Below is a small trained network, with its code and all its weights. Each question gives an input and a target symbol and asks what happens when units are switched off, that is, made to give their printed mean instead of their output.

import numpy as np


def w(rows, s, z=0):
    codes = np.array(rows[::2]) - 128.0
    scale = np.full(codes.shape[1], s)
    scale[-1] = z or s
    return codes * scale


def norm(h):
    return h / np.sqrt((h * h).mean(-1, keepdims=True) + 1e-5)


def f(y):
    return y / 2 * (1 + np.tanh(0.7978845608 * (y + 0.044715 * y**3)))


def softmax(a):
    e = np.exp(a - a.max(-1, keepdims=True))
    return e / e.sum(-1, keepdims=True)


def log_softmax(a):
    a = a - a.max(-1, keepdims=True)
    return a - np.log(np.exp(a).sum(-1, keepdims=True))


def net(x, mask):
    ids = ['γζηθπσφω'.index(c) for c in x.split()]
    T = len(ids)
    res = E[ids] + P[:T]
    r = norm(res)
    for j in range(3):
        rows = slice(4 * j, 4 * j + 4)
        q, k, v = (r @ M[0][rows].T for M in (Q, K, V))
        z = softmax(np.where(np.tri(T) > 0, q @ k.T / 4**0.5, -1e9)) @ v
        o = O[0][rows]
        res = res + np.where(mask[j], z, o[:, -1]) @ o[:, :-1]
    y = f(norm(res) @ A[0][:, :-1].T + A[0][:, -1])
    res = res + np.where(mask[3:19], y, B[0][:, -1]) @ B[0][:, :-1]
    return log_softmax(norm(res)[-1] @ U[:, :-1].T + U[:, -1])


Q, K, V, O, A, B = {}, {}, {}, {}, {}, {}
E = w([
[154,169,89,89,83,114,140],'γ',
[162,146,147,126,141,2,87],'ζ',
[157,167,126,71,124,126,140],'η',
[171,128,166,106,162,146,154],'θ',
[160,79,106,88,122,111,174],'π',
[118,131,166,100,64,138,149],'σ',
[163,133,110,173,82,162,151],'φ',
[102,119,100,140,152,149,88],'ω',
],0.0086)
P = w([
[210,100,160,102,101,107,3],'0',
[194,104,160,105,112,119,35],'1',
[177,111,163,101,119,130,58],'2',
[165,127,150,103,134,127,86],'3',
[151,134,150,103,136,134,101],'4',
[140,145,145,105,147,135,120],'5',
[131,150,145,110,155,142,137],'6',
[117,153,147,116,157,142,152],'7',
[101,158,143,115,161,146,164],'8',
[85,157,143,114,165,149,179],'9',
[69,163,138,113,167,155,205],'10',
[58,168,135,122,168,158,219],'11',
[37,167,125,122,174,160,239],'12',
],0.004)
Q[0] = w([
[187,170,109,58,134,23,223],'H1',
[145,84,117,135,89,128,95],'H1',
[184,100,108,78,104,82,164],'H1',
[204,137,170,38,190,53,235],'H1',
[65,100,125,181,131,155,80],'H2',
[146,123,170,117,154,153,137],'H2',
[83,7,145,189,124,114,68],'H2',
[193,95,135,131,125,155,140],'H2',
[74,138,114,143,175,105,124],'H3',
[192,144,121,109,150,172,212],'H3',
[101,62,162,178,128,107,24],'H3',
[110,85,90,165,181,80,52],'H3',
],0.013)
K[0] = w([
[61,128,128,139,149,171,185],'H1',
[151,126,130,139,123,166,50],'H1',
[68,137,130,159,131,179,148],'H1',
[70,139,96,135,117,164,182],'H1',
[148,145,107,132,119,132,3],'H2',
[98,88,126,164,107,148,141],'H2',
[170,119,124,118,117,93,13],'H2',
[212,94,100,143,75,130,175],'H2',
[192,144,149,97,88,67,145],'H3',
[61,138,113,125,132,132,159],'H3',
[170,121,125,141,103,98,72],'H3',
[169,118,147,91,106,79,77],'H3',
],0.011)
V[0] = w([
[200,9,60,126,155,84,116],'H1',
[223,195,98,177,196,149,186],'H1',
[144,176,178,219,53,205,28],'H1',
[90,66,152,183,95,126,187],'H1',
[178,27,137,231,37,169,150],'H2',
[185,178,96,136,169,157,145],'H2',
[89,147,17,113,23,134,145],'H2',
[136,139,109,117,90,1,167],'H2',
[123,90,86,231,95,196,192],'H3',
[109,127,192,75,73,86,113],'H3',
[63,86,115,85,207,182,12],'H3',
[121,110,19,92,114,89,122],'H3',
],0.0033)
O[0] = w([
[149,209,104,175,205,97,180,169],'H1',
[160,114,39,38,172,93,88,179],'H1',
[53,146,144,35,147,225,164,88],'H1',
[166,200,204,73,88,112,117,3],'H1',
[123,191,114,151,136,95,216,110],'H2',
[119,100,146,154,93,157,124,195],'H2',
[92,190,109,199,134,90,50,155],'H2',
[58,153,154,95,88,128,97,177],'H2',
[253,161,164,81,141,180,37,17],'H3',
[51,148,153,127,100,76,161,170],'H3',
[109,189,112,142,175,185,228,73],'H3',
[81,140,141,173,167,133,129,154],'H3',
],0.0032,0.0019)
A[0] = w([
[173,127,159,193,73,193,89,43],'N1',
[99,141,111,97,148,79,139,83],'N2',
[165,155,88,96,115,125,86,106],'N3',
[149,196,171,97,152,129,126,121],'N4',
[176,220,188,129,161,144,117,104],'N5',
[118,234,174,125,131,89,115,86],'N6',
[129,143,159,154,132,71,85,91],'N7',
[88,118,157,79,84,130,101,55],'N8',
[107,127,80,124,177,137,94,151],'N9',
[146,166,138,124,142,89,148,45],'N10',
[64,124,86,83,177,100,129,157],'N11',
[164,84,119,253,105,111,118,1],'N12',
[166,55,187,182,218,106,91,174],'N13',
[50,93,114,149,155,59,64,145],'N14',
[121,157,182,123,89,107,174,110],'N15',
[90,121,96,159,80,140,166,103],'N16',
],0.0067,0.0027)
B[0] = w([
[254,88,121,141,105,52,99,145],'N1',
[170,102,109,155,115,120,88,190],'N2',
[95,126,116,159,145,112,165,182],'N3',
[165,88,143,169,128,144,115,179],'N4',
[186,96,142,130,105,184,83,164],'N5',
[186,128,131,129,100,152,142,166],'N6',
[114,144,137,64,140,164,165,125],'N7',
[110,87,100,128,138,125,64,153],'N8',
[124,88,164,148,129,177,120,153],'N9',
[165,82,101,126,89,118,109,137],'N10',
[170,102,147,173,153,159,72,252],'N11',
[184,27,153,58,153,143,85,147],'N12',
[47,144,81,187,135,129,166,159],'N13',
[148,172,147,115,152,218,135,191],'N14',
[119,82,179,160,118,146,145,163],'N15',
[111,142,166,166,185,124,110,130],'N16',
],0.0051,0.0032)
U = w([
[95,229,57,106,48,144,126,50],'γ',
[129,214,207,107,176,66,98,4],'ζ',
[208,105,135,56,108,167,72,181],'η',
[126,151,170,170,172,222,197,155],'θ',
[96,87,97,68,160,73,198,88],'π',
[69,103,227,138,29,117,141,111],'σ',
[189,122,105,254,92,52,143,162],'φ',
[63,120,107,179,178,141,41,156],'ω',
],0.0076,0.0021)

Each question gives the input, a string of symbols that net reads in full, and the target symbol t.
The units are the heads (4 rows each of Q, K, V and O) and the neurons (one row each of A and B). Each row of codes is followed by its name. A weight is (code - 128) times the scale printed after its matrix; where a second scale follows, it is the last column's (O, A, B and U).
mask holds one flag per unit, heads first, then neurons. A switched-off unit (its flag False) gives its mean, the last column of its rows in O or B, instead of its output. The means were averaged over made-up inputs and are rounded, as every weight is.
A unit's drop is (log p(t) with every unit on - log p(t) with that unit switched off) / (log p(t) with every unit on - log p(t) with every unit switched off).
The circuit of an input: a set's keep is (log p(t) with only the set's units on - log p(t) with every unit switched off) / (log p(t) with every unit on - log p(t) with every unit switched off). Starting from the 12 units with the biggest drops (on a tie, the unit counted first), units are removed one at a time, each time the one whose removal leaves the highest keep (on an exact tie, the one counted first), for as long as the keep stays at least 0.8.
circuit, biggest first: the units of the circuit, biggest drop first
most important unit: the unit with the biggest drop
top k neurons: the k neurons with the biggest drops, biggest first
heads that matter: for each layer, one digit per head in row order, 1 if its drop is at least 0.15 and else 0, layers parted by /
input θ η π φ ω η η η θ ζ θ ζ, target π: most important unit	H2
input φ ω π, target θ: circuit, biggest first	(H3 H1)
input ω ω ζ γ, target θ: circuit, biggest first	(H3 H1)
input π π σ π η φ γ θ σ γ ζ, target σ: circuit, biggest first	(H1 N15)
input ω θ φ η ω φ ζ π γ, target φ: circuit, biggest first	(N14 N7)
input ω σ η η π η η ω ζ η η ζ, target ω: circuit, biggest first	(H2 N13 N14)
input γ ζ σ ζ, target σ: heads that matter	101
input η ω φ φ η ζ ζ φ η ζ, target η: circuit, biggest first	(H1 N14 N6)
input η φ σ η σ π ω γ φ γ, target η: top 3 neurons	(N5 N4 N13)
input ζ φ η φ η θ η ζ η ζ, target ω: heads that matter	110
input ζ η γ, target ω: heads that matter	111
input π φ η ζ η η ω σ, target θ: heads that matter	001
input θ η γ, target γ: heads that matter	000
input θ ζ η, target π: top 2 neurons	(N5 N14)
input ζ ω φ, target θ: circuit, biggest first	(H3)
input ω ζ ω, target θ: circuit, biggest first	(N14 H3)
input θ φ ω η π η η γ η φ π η, target η: heads that matter	000
input η η φ φ φ ζ ζ, target η: heads that matter	100
input π ω η σ π ζ γ η θ φ ω γ, target θ: heads that matter	001
input η ζ φ ω η, target θ: circuit, biggest first	(H3)
input η π η φ π π γ, target φ: heads that matter	100
input γ η π σ η γ, target σ: heads that matter	101
input ζ σ φ ω η π ζ η θ, target π: heads that matter	111
